Below are the code and all the weights of a small trained network. Each question names an input and a class and asks about switching units off, where a switched-off unit gives its printed mean instead of its output.

import numpy as np


def w(rows, s, z=0):
    codes = np.array(rows[::2]) - 128.0
    scale = np.full(codes.shape[1], s)
    scale[-1] = z or s
    return codes * scale


def norm(h):
    return h / np.sqrt((h * h).mean(-1, keepdims=True) + 1e-5)


def f(y):
    return np.maximum(y, 0)


def log_softmax(a):
    a = a - a.max(-1, keepdims=True)
    return a - np.log(np.exp(a).sum(-1, keepdims=True))


def net(x, mask):
    res = np.array(x, float).reshape(1, 8) / 4 @ E
    u = 0
    for l in range(2):
        y = f(norm(res) @ A[l][:, :-1].T + A[l][:, -1])
        res = res + np.where(mask[u : u + 10], y, B[l][:, -1]) @ B[l][:, :-1]
        u += 10
    return log_softmax(norm(res)[-1] @ U[:, :-1].T + U[:, -1])


A, B = {}, {}
E = w([
[61,228,180,112,134,76,147,129,107,134,151,199],'x0',
[83,70,165,98,162,89,205,101,175,30,98,142],'x1',
[201,195,44,74,99,76,118,31,205,108,98,163],'x2',
[127,152,92,117,71,152,68,249,189,39,203,158],'x3',
[135,176,134,183,119,254,219,101,156,119,129,151],'x4',
[176,57,157,190,99,82,143,178,163,170,87,231],'x5',
[119,133,47,170,152,78,178,148,105,138,164,125],'x6',
[69,88,80,126,149,153,86,86,133,142,144,193],'x7',
],0.0089)
A[0] = w([
[96,92,98,99,126,198,52,155,155,75,176,214,153],'0.n1',
[135,82,176,64,166,2,65,143,56,133,160,72,75],'0.n2',
[23,59,83,144,210,176,25,10,116,139,152,219,7],'0.n3',
[64,244,131,72,220,137,90,103,76,72,148,78,26],'0.n4',
[112,129,222,29,48,152,54,105,135,134,95,122,80],'0.n5',
[63,75,141,152,141,123,131,141,185,32,125,96,137],'0.n6',
[117,149,105,83,206,177,85,105,96,68,152,20,3],'0.n7',
[131,95,249,60,105,194,85,74,86,143,23,131,91],'0.n8',
[99,135,11,198,154,22,221,145,67,152,176,84,64],'0.n9',
[233,197,218,109,82,76,185,186,95,79,88,11,52],'0.n10',
],0.0081,0.0075)
B[0] = w([
[144,155,118,175,123,86,152,152,130,112,124,67,254],'0.n1',
[56,120,37,121,157,174,105,144,127,103,50,172,212],'0.n2',
[128,133,148,232,100,70,131,84,115,82,130,93,191],'0.n3',
[91,83,146,105,36,132,151,109,177,156,155,139,205],'0.n4',
[124,147,119,142,199,145,127,147,201,121,172,136,177],'0.n5',
[196,145,135,83,128,107,152,174,82,115,127,93,206],'0.n6',
[105,67,126,93,53,143,155,94,146,200,145,109,181],'0.n7',
[151,142,117,134,204,131,162,146,165,157,169,129,197],'0.n8',
[153,146,186,132,208,183,109,122,237,129,164,118,201],'0.n9',
[89,122,106,245,92,79,101,78,115,81,139,110,197],'0.n10',
],0.012,0.0069)
A[1] = w([
[151,115,149,183,143,69,129,167,174,182,55,181,132],'1.n1',
[140,168,161,169,103,235,212,113,103,100,109,144,84],'1.n2',
[146,181,102,177,82,198,14,131,93,229,149,136,98],'1.n3',
[53,70,247,134,134,173,90,203,35,125,136,72,61],'1.n4',
[190,190,102,85,99,104,88,91,167,108,104,187,35],'1.n5',
[133,108,155,73,135,105,181,96,98,71,86,115,72],'1.n6',
[187,161,105,73,79,97,105,41,164,94,79,119,7],'1.n7',
[128,140,123,140,75,187,166,112,131,124,124,166,31],'1.n8',
[31,209,171,104,117,72,165,131,123,132,153,220,152],'1.n9',
[155,68,179,162,78,99,136,187,154,157,88,236,3],'1.n10',
],0.011,0.0048)
B[1] = w([
[97,153,123,92,103,189,131,49,124,109,140,80,254],'1.n1',
[61,104,19,73,169,75,11,126,149,107,63,152,223],'1.n2',
[163,94,229,57,145,55,202,131,133,31,74,134,246],'1.n3',
[174,188,77,155,115,134,170,105,116,189,170,252,226],'1.n4',
[52,113,113,167,165,172,161,194,68,135,184,153,193],'1.n5',
[180,115,190,89,132,89,144,114,78,132,113,131,162],'1.n6',
[123,110,131,178,142,152,177,190,64,243,150,214,204],'1.n7',
[67,83,106,95,123,90,81,163,107,157,122,127,154],'1.n8',
[226,88,187,137,110,179,64,148,91,138,87,79,245],'1.n9',
[60,126,88,60,63,109,149,80,174,178,193,57,188],'1.n10',
],0.011,0.0069)
U = w([
[79,113,128,65,47,156,163,89,160,171,171,91,110],'0',
[128,142,115,165,149,152,174,159,96,178,166,215,107],'1',
[136,152,136,137,133,127,125,129,139,134,120,107,252],'2',
[74,119,78,92,140,120,58,146,142,104,75,154,97],'3',
[142,151,159,149,191,169,128,137,253,115,175,121,84],'4',
[120,136,148,235,78,80,124,82,131,92,121,113,106],'5',
[164,110,182,65,141,87,189,139,106,90,98,135,75],'6',
[194,91,147,139,99,184,84,141,117,156,107,100,180],'7',
],0.016,0.014)

Each question gives the input, the list of numbers given to net, and the class t.
The units are the neurons (one row each of A and B). Each row of codes is followed by its name. A weight is (code - 128) times the scale printed after its matrix; where a second scale follows, it is the last column's (A, B and U).
mask holds one flag per neuron, layer by layer. A switched-off neuron (its flag False) gives its mean, the last column of its row in B, instead of its output. The means were averaged over made-up inputs and are rounded, as every weight is.
A unit's drop is (log p(t) with every unit on - log p(t) with that unit switched off) / (log p(t) with every unit on - log p(t) with every unit switched off).
The circuit of an input: a set's keep is (log p(t) with only the set's units on - log p(t) with every unit switched off) / (log p(t) with every unit on - log p(t) with every unit switched off). Starting from the 12 units with the biggest drops (on a tie, the unit counted first), units are removed one at a time, each time the one whose removal leaves the highest keep (on an exact tie, the one counted first), for as long as the keep stays at least 0.8.
circuit, biggest first: the units of the circuit, biggest drop first
k most important neurons: the k neurons with the biggest drops, biggest first
k most important neurons of layer l: the k neurons of layer l with the biggest drops, biggest first
input [-8,4,8,8,-1,8,1,1], class 0: 2 most important neurons	(1.n10, 1.n1)
input [-8,-1,-7,-4,-1,-8,-3,5], class 0: circuit, biggest first	(0.n7)
input [-2,5,5,-4,3,-3,-4,0], class 1: 3 most important neurons	(1.n7, 1.n3, 0.n9)
input [2,5,8,-7,-5,5,1,4], class 1: 2 most important neurons of layer 1	(1.n7, 1.n5)
input [7,5,-5,-6,-5,1,8,8], class 4: 2 most important neurons	(0.n9, 0.n10)
input [-3,6,-7,-4,5,-1,-8,-6], class 4: 3 most important neurons	(0.n8, 1.n7, 0.n5)
input [0,2,0,1,0,2,-5,-4], class 4: 2 most important neurons	(0.n5, 0.n8)
input [7,-8,8,2,3,-6,2,3], class 1: 3 most important neurons	(1.n7, 1.n5, 1.n1)
input [-5,-7,2,-8,-1,-8,5,0], class 0: 3 most important neurons	(0.n7, 1.n9, 0.n4)
input [6,6,4,4,-1,-6,-2,7], class 5: 2 most important neurons of layer 0	(0.n3, 0.n1)
input [-6,-6,2,7,-4,2,-3,7], class 2: 2 most important neurons	(0.n1, 0.n10)
input [0,-2,4,-4,-7,2,7,-2], class 3: 2 most important neurons of layer 0	(0.n2, 0.n8)
input [-5,-8,5,4,-8,0,-5,1], class 3: 2 most important neurons of layer 1	(1.n9, 1.n5)
input [-4,8,6,1,7,-4,2,3], class 6: circuit, biggest first	(1.n6, 0.n6)
input [5,-8,-4,-2,-5,2,1,8], class 5: most important neuron of layer 0	(0.n3)
input [8,-5,-7,0,-3,8,3,-3], class 0: 2 most important neurons	(1.n10, 1.n1)
input [4,5,4,2,0,1,7,8], class 5: 4 most important neurons	(0.n3, 0.n8, 0.n5, 0.n1)
input [-1,7,3,6,-1,3,-5,-7], class 5: 2 most important neurons of layer 1	(1.n3, 1.n9)
input [7,-7,-4,-6,-8,0,3,6], class 3: 2 most important neurons of layer 1	(1.n7, 1.n6)
input [1,5,7,4,1,8,-8,-4], class 0: 3 most important neurons of layer 1	(1.n10, 1.n1, 1.n4)
input [3,4,-6,-6,2,6,5,-1], class 0: circuit, biggest first	(1.n10, 1.n1)
